Below are the code and all the weights of a small trained network. Each question names an input and a class and asks about switching units off, where a switched-off unit gives its printed mean instead of its output.

import numpy as np


def w(rows, s, z=0):
    codes = np.array(rows[::2]) - 128.0
    scale = np.full(codes.shape[1], s)
    scale[-1] = z or s
    return codes * scale


def f(y):
    return np.maximum(y, 0)


def log_softmax(a):
    a = a - a.max(-1, keepdims=True)
    return a - np.log(np.exp(a).sum(-1, keepdims=True))


def net(x, mask):
    res = np.array(x, float).reshape(1, 6) / 4 @ E
    y = f(res @ A[0][:, :-1].T + A[0][:, -1])
    res = res + np.where(mask, y, B[0][:, -1]) @ B[0][:, :-1]
    return log_softmax(res[-1] @ U[:, :-1].T + U[:, -1])


A, B = {}, {}
E = w([
[130,125,130],'x0',
[17,167,29],'x1',
[123,254,171],'x2',
[130,129,128],'x3',
[237,175,38],'x4',
[126,127,128],'x5',
],0.0078)
A[0] = w([
[57,115,192,63],'n0',
[56,140,38,68],'n1',
[76,124,226,91],'n2',
[75,129,207,103],'n3',
[232,181,82,81],'n4',
[207,96,195,91],'n5',
[114,10,90,73],'n6',
[228,172,30,42],'n7',
[122,126,120,250],'n8',
[72,155,71,59],'n9',
[236,127,226,78],'n10',
[107,15,77,90],'n11',
[70,146,61,47],'n12',
[1,134,170,150],'n13',
[201,97,209,90],'n14',
[59,67,145,128],'n15',
[110,120,99,138],'n16',
[215,118,69,149],'n17',
[95,113,172,98],'n18',
[184,177,80,104],'n19',
[131,237,181,78],'n20',
[147,154,24,137],'n21',
[118,168,44,192],'n22',
[123,238,186,76],'n23',
[144,164,91,119],'n24',
[129,52,108,81],'n25',
[106,240,183,76],'n26',
[164,4,82,101],'n27',
[155,117,164,53],'n28',
[81,104,75,134],'n29',
[149,121,150,77],'n30',
[132,190,190,115],'n31',
[170,115,168,59],'n32',
[170,122,87,76],'n33',
[172,97,147,110],'n34',
],0.0098,0.011)
B[0] = w([
[104,70,100,151],'n0',
[39,198,197,164],'n1',
[125,51,81,169],'n2',
[124,60,97,166],'n3',
[101,45,124,181],'n4',
[13,193,157,177],'n5',
[161,177,23,159],'n6',
[72,26,80,174],'n7',
[254,173,248,249],'n8',
[39,155,157,146],'n9',
[40,155,163,195],'n10',
[151,209,72,165],'n11',
[31,159,182,145],'n12',
[173,77,133,207],'n13',
[52,182,118,179],'n14',
[159,80,130,175],'n15',
[122,136,165,150],'n16',
[126,95,145,194],'n17',
[126,77,83,145],'n18',
[107,60,119,167],'n19',
[134,135,45,167],'n20',
[121,90,152,186],'n21',
[139,122,172,212],'n22',
[148,156,40,167],'n23',
[147,71,121,153],'n24',
[132,165,75,144],'n25',
[165,174,49,166],'n26',
[147,218,58,172],'n27',
[75,135,132,130],'n28',
[108,162,175,167],'n29',
[98,162,155,129],'n30',
[173,143,47,167],'n31',
[87,170,148,136],'n32',
[89,77,84,138],'n33',
[97,163,152,151],'n34',
],0.0072,0.011)
U = w([
[4,205,169,65],'0',
[139,161,161,255],'1',
[135,203,44,27],'2',
[91,58,120,13],'3',
[147,165,180,200],'4',
[143,165,177,187],'5',
],0.013,0.0091)

Each question gives the input, the list of numbers given to net, and the class t.
The units are the neurons (one row each of A and B). Each row of codes is followed by its name. A weight is (code - 128) times the scale printed after its matrix; where a second scale follows, it is the last column's (A, B and U).
mask holds one flag per neuron, in row order. A switched-off neuron (its flag False) gives its mean, the last column of its row in B, instead of its output. The means were averaged over made-up inputs and are rounded, as every weight is.
A unit's drop is (log p(t) with every unit on - log p(t) with that unit switched off) / (log p(t) with every unit on - log p(t) with every unit switched off).
The circuit of an input: a set's keep is (log p(t) with only the set's units on - log p(t) with every unit switched off) / (log p(t) with every unit on - log p(t) with every unit switched off). Starting from the 12 units with the biggest drops (on a tie, the unit counted first), units are removed one at a time, each time the one whose removal leaves the highest keep (on an exact tie, the one counted first), for as long as the keep stays at least 0.8.
circuit, biggest first: the units of the circuit, biggest drop first
most important unit: the unit with the biggest drop
top k neurons: the k neurons with the biggest drops, biggest first
drop when u is switched off: that unit's drop, to one decimal
input [0,-1,-5,-2,2,0], class 2: most important unit => n27
input [-4,-6,-7,-6,0,6], class 2: circuit, biggest first => [n27 n6]
input [2,1,4,2,-6,1], class 3: circuit, biggest first => [n2 n3 n13]
input [6,2,-8,5,-4,-3], class 2: circuit, biggest first => [n6 n11]
input [-7,-7,8,5,5,-2], class 2: circuit, biggest first => [n23 n20]
input [6,6,-3,3,8,-6], class 3: circuit, biggest first => [n7 n21]
input [-3,-8,-1,1,-8,-1], class 0: top 3 neurons => [n5 n14 n10]
input [5,-6,-8,7,7,-2], class 2: top 2 neurons => [n27 n6]
input [-6,6,-6,-5,6,-2], class 0: circuit, biggest first => [n1 n12]
input [6,8,-8,-8,-1,3], class 0: top 4 neurons => [n1 n12 n29 n9]
input [-4,8,-8,-8,7,1], class 0: top 2 neurons => [n1 n12]
input [4,-5,-1,-8,8,1], class 3: circuit, biggest first => [n7 n4]
input [-3,6,-3,-2,-6,-8], class 1: circuit, biggest first => [n13 n10 n7]
input [-5,5,-7,-4,8,-5], class 3: circuit, biggest first => [n7]
input [3,-2,-6,-3,7,5], class 3: top 3 neurons => [n7 n4 n17]
input [-3,-6,4,-4,8,-6], class 3: top 3 neurons => [n7 n4 n19]
input [-1,-8,5,-3,8,3], class 0: top 3 neurons => [n10 n5 n14]
input [-7,0,0,5,-7,6], class 3: circuit, biggest first => [n2 n3 n13]
input [2,5,3,0,-7,-7], class 1: top 2 neurons => [n7 n4]
input [-4,8,5,-2,4,7], class 0: circuit, biggest first => [n1]
input [7,-7,-7,4,7,7], class 0: top 2 neurons => [n5 n10]
input [-2,7,-1,-1,3,5], class 0: top 3 neurons => [n1 n12 n9]
input [-2,6,0,0,-7,0], class 3: drop when n0 is switched off => 0.2
